Each row has a name. Each piece below is followed by the name of the row it came from, unless a question asks for something else. Each question is about the rows just above it.

[113  77 156 179 130 170] : kudeb
[158  80 146 182 129 162] : kig
[ 55 158 129  74 107 106] : zugod
[119 109  92 170 119  91] : Tob
[125  81 154 146 131 122] : muz
[120 144 109 148 124 132] : tig
[ 91  93 170 119 109 119] : Gapi
[135  93 170 119 109 119] : tosod
[181 158  80 146 129 162] : kopul
[106 173 149 103  83 126] : Gafi
[140 125 101 140 147 146] : pitet
Shuffled tosod with one entry gone: [170 109 119 119 135], missing
[93]
Which row holds these entries in another order? [162 181 158  80 146 129]
kopul
zugod without one entry, shuffled: [106 158  74  55 129]. Gone:
[107]
[158 129 162 146  80 182] is which row reordered?
kig
Which row holds these entries in another order? [119 109 119 170  93  91]
Gapi

[138 122 150  65 147  72 117 172 121 128 126 133 114  93 146 140 119 118
 114 129 138 146 115  80  85 106 165 122 200 184 122  77 134 142 139 124
 125 107 139 123  97  97 131 105 192 130 189 195 119 101 135 183  92] : dak
[136 128 147  85 140  84 116 159 121 121 126 132 116 100 139 141 128 125
 117 135 135 138 121 100 101 107 159 124 182 165 135  88 131 149 144 133
 128 117 141 122 102 112 136 112 181 134 176 173 123 105 135 161 108] : Nulaf
[137 117 150  61 149  73 120 177 120 138 125 131 116  92 152 134 111 111
 111 125 137 147 111  72  80 109 162 124 204 194 114  78 130 134 133 116
 115 101 136 122  96  91 127 101 186 127 193 202 121  98 136 193  82] : lomo
[136 129 146  90 139  89 115 154 121 121 125 130 117 103 138 139 128 126
 117 135 133 135 122 105 105 108 155 124 176 161 137  92 130 149 142 133
 126 118 141 122 104 115 137 112 174 134 173 165 126 108 133 152 112] : diti
[137 128 147  82 141  81 116 160 121 121 126 132 116  98 140 141 127 124
 115 135 136 139 120  96  98 108 161 123 186 168 132  85 132 149 144 132
 130 116 142 122 101 110 136 110 184 134 179 177 122 105 134 163 106] : mobi
[202  72 152 127 111 138 115  98 101 101 124 127 133 120 122 193 109 111
 131 192 149 134  78 111 116 125 114 136 121  82  73 120 186 111 177 137
  96  61 130 136  92  80 117 162 194 204  91 137 150 134 116 147 125] : vis
[136 129 146  90 139  89 115 154 121 121 125 130 117 103 138 139 128 126
 117 135 133 135 122 105 105 108 155 124 176 161 137  92 130 149 142 133
 126 118 141 122 104 115 137 112 174 134 173 168 124 107 134 155 111] : Telo
[136 129 146  88 140  86 115 156 120 121 126 131 116 102 139 140 127 125
 117 135 134 136 121 101 103 108 157 124 179 163 136  90 131 149 144 133
 126 118 142 123 103 113 137 111 177 134 175 171 123 106 134 157 111] : mive
[136 126 148  74 144  76 117 166 121 123 126 133 116  96 142 142 125 123
 115 133 138 143 118  88  92 104 163 123 193 176 129  81 133 147 143 130
 128 113 141 122  99 103 135 108 190 132 184 185 120 103 135 173 100] : gabeb
[137 121 150  63 148  72 119 175 122 134 126 133 115  92 149 139 116 115
 113 137 138 146 113  75  82 107 164 123 202 190 118  78 132 139 136 121
 121 105 138 122  96  93 129 100 190 129 191 198 120  99 135 189  87] : nadu
[138 124 149  69 143  74 117 170 121 125 126 133 115  94 144 140 123 122
 115 132 137 144 116  83  89 105 166 122 197 180 126  79 133 145 142 128
 128 110 140 122  97 100 133 107 191 131 185 190 119 102 135 178  97] : Nema
[135 129 144  95 138  93 116 151 121 122 126 130 118 105 137 138 128 125
 118 135 132 134 122 108 108 110 151 124 171 156 138  96 130 148 143 133
 125 119 140 123 106 118 136 113 169 135 169 164 126 109 134 150 114] : boki
Which row holds these entries in another order? [ 82 193 136  98 121 202 193 127 186 101 127  91  96 122 136 101 115 116
 133 134 130  78 114 194 204 124 162 109  80  72 111 147 137 125 111 111
 111 134 152  92 116 131 125 138 120 177 120  73 149  61 150 117 137]
lomo
Shuffled nadu with one entry gone: [ 75 134 129 105 139  63 135 148  92  99 113 122 113 138 132 118 164  87
 190 150 189  96 146 121 121 198 107 100 126 121 138 137 202 119  78  93
 137 120  72 133 175  82 115 129 139 191 190 122 115 123 116 149], missing
[136]
[ 61  72  73  78  80  82  91  92  96  98 101 101 109 111 111 111 111 114
 115 116 116 117 120 120 121 122 124 125 125 127 127 130 131 133 134 134
 136 136 137 137 138 147 149 150 152 162 177 186 193 193 194 202 204] is which row reordered?
lomo
Shuffled vis with one entry gone: [ 61 137  78 137 127 122  96 202 127 192 125 120  82 124  80 114 120 193
 138  91 101 131 116 117 194 133 101 111 150 177 125 109 136 134 162  98
 134 152 115 186 111 130 149 136  73 111 147  92 116 111 121  72], missing
[204]
Shuffled mive with one entry gone: [108 140  88 136 157 124 171 126 121 140 144 156 102 127 111 106 118 120
 126 131 116 137 113 103 103 177 146 149 163 123 134 134 101 131 136 111
 136  86 133 129 121  90 179 175 157 123 117 134 125 135 115 142], missing
[139]
Put [191 190 132 133 166 123 117 140  83 115 126 133 122 197 105 128 102  89
 137 128  74 138 144  79 145 135  97 110 100 125 140 124 121 131 119 115
  97 142 185 122 126  69 149 178 107 170 122 143 133  94 116 180 144] back in order: which row is it?
Nema

[117 110 146 137 129 112 119 117 124 114 117 125 137 114 128] = lezin
[156 143 135 134 132 127 123 144 117 147 147 114 123 119 123] = dozas
[129 101 113 125 115 138 116 120 122 108 123 140 146 123 150] = Dus
[ 94 139 154 141 173 125 157 137 148 118  98 119 110 144  98] = vef
[134 133 151 134 146 140 121 178 112 141 149 112 113 139  96] = tos
[150 139 135 100 128 102 136 109 129 151 145 137 142 111 146] = voba
[ 60 135 100  56  42 130 107 149 159 123 139 158 107 159 147] = sir
[119 138 146 117 129 117 125 137 124 114 117 112 128 110 114] = goro
Put [110 112 114 114 117 117 117 119 124 125 128 129 137 137 146] back in order: which row is it?
lezin
Shuffled lezin with one entry gone: [124 114 114 117 119 112 137 110 146 129 117 128 137 117], missing
[125]
[110 112 114 114 117 117 117 119 124 125 128 129 137 138 146] is which row reordered?
goro

[ 56 112 117 199  62 124 131] : Sebi
[102 125 143 117 120 178 126] : bidin
[120 118 178 143 102 149 126] : Zuf
Which row holds these entries in another order? [126 120 118 178 143 102 149]
Zuf
[126 178 120 117 143 125 102] is which row reordered?
bidin
bidin without one entry, shuffled: [102 143 125 120 178 117]. Gone:
[126]

[117 124 100 161 100 105  65 113 124 100 115 103 151] -> sav
[128 131 100 156 100 105  55 116 134 102 117  97 145] -> Fur
[123 128 100 159 100 105  58 115 130 100 116 100 147] -> Saso
[126 129 100 158 100 105  56 115 132 101 116  99 147] -> figet
[119 125  99 161  99 105  62 113 126 100 127 101 150] -> sot
[130 131 101 155 101 105  53 117 136 102 117  96 143] -> Pev
[128 131 100 156 100 105  55 116 134 102 117  97 142] -> gumeg
Which entry of sot is missing from [126 161  62 113 105 125  99 127  99 150 119 101]?
[100]
Which entry of sot is missing from [150 127 101  99  62 125 105 113 161 100  99 119]?
[126]
Shuffled sot with one entry gone: [ 99 126 105  99 113 150 119 100 125 127 161 101], missing
[62]
Put [150 119 125  99 161  99 105  62 113 126 100 127 101] back in order: which row is it?
sot
Fur without one entry, shuffled: [116 128  55 102 100 100 131  97 117 134 105 145]. Gone:
[156]
Put [151 117 124 100 161 100 105  65 113 124 100 115 103] back in order: which row is it?
sav

[134 140 142  88 129 108 133  74 124 113 121 109 137 125 139 136 144 108] = fet
[131 128 125 141 164 113 161 157 167 108 119 113 122 150 136 133 144 101] = baman
[157 101 165 128 160 160 156 128 113 124  96 129  95 115 132 168 164 178] = zatu
[144 108 131 157 150 161 133 167 125 122 113 136 101 118 113 141 128 164] = Zel
[116 135 105 157 113 116 119 173 142 149 152 128 141 119 120 110 108  91] = Kes
[125 123 128  99 143 108 157 101 183  89 179 151 160  76 182 166 161 142] = Mezaz
Which entry of Zel is missing from [113 125 118 150 157 108 167 136 161 113 164 133 131 144 128 122 101]?
[141]
Put [164 144 108 131 157 150 161 133 167 125 122 113 136 101 118 113 141 128] back in order: which row is it?
Zel
Kes without one entry, shuffled: [110 113 128 149 119 142 119 157 108 152  91 141 116 116 173 105 135]. Gone:
[120]

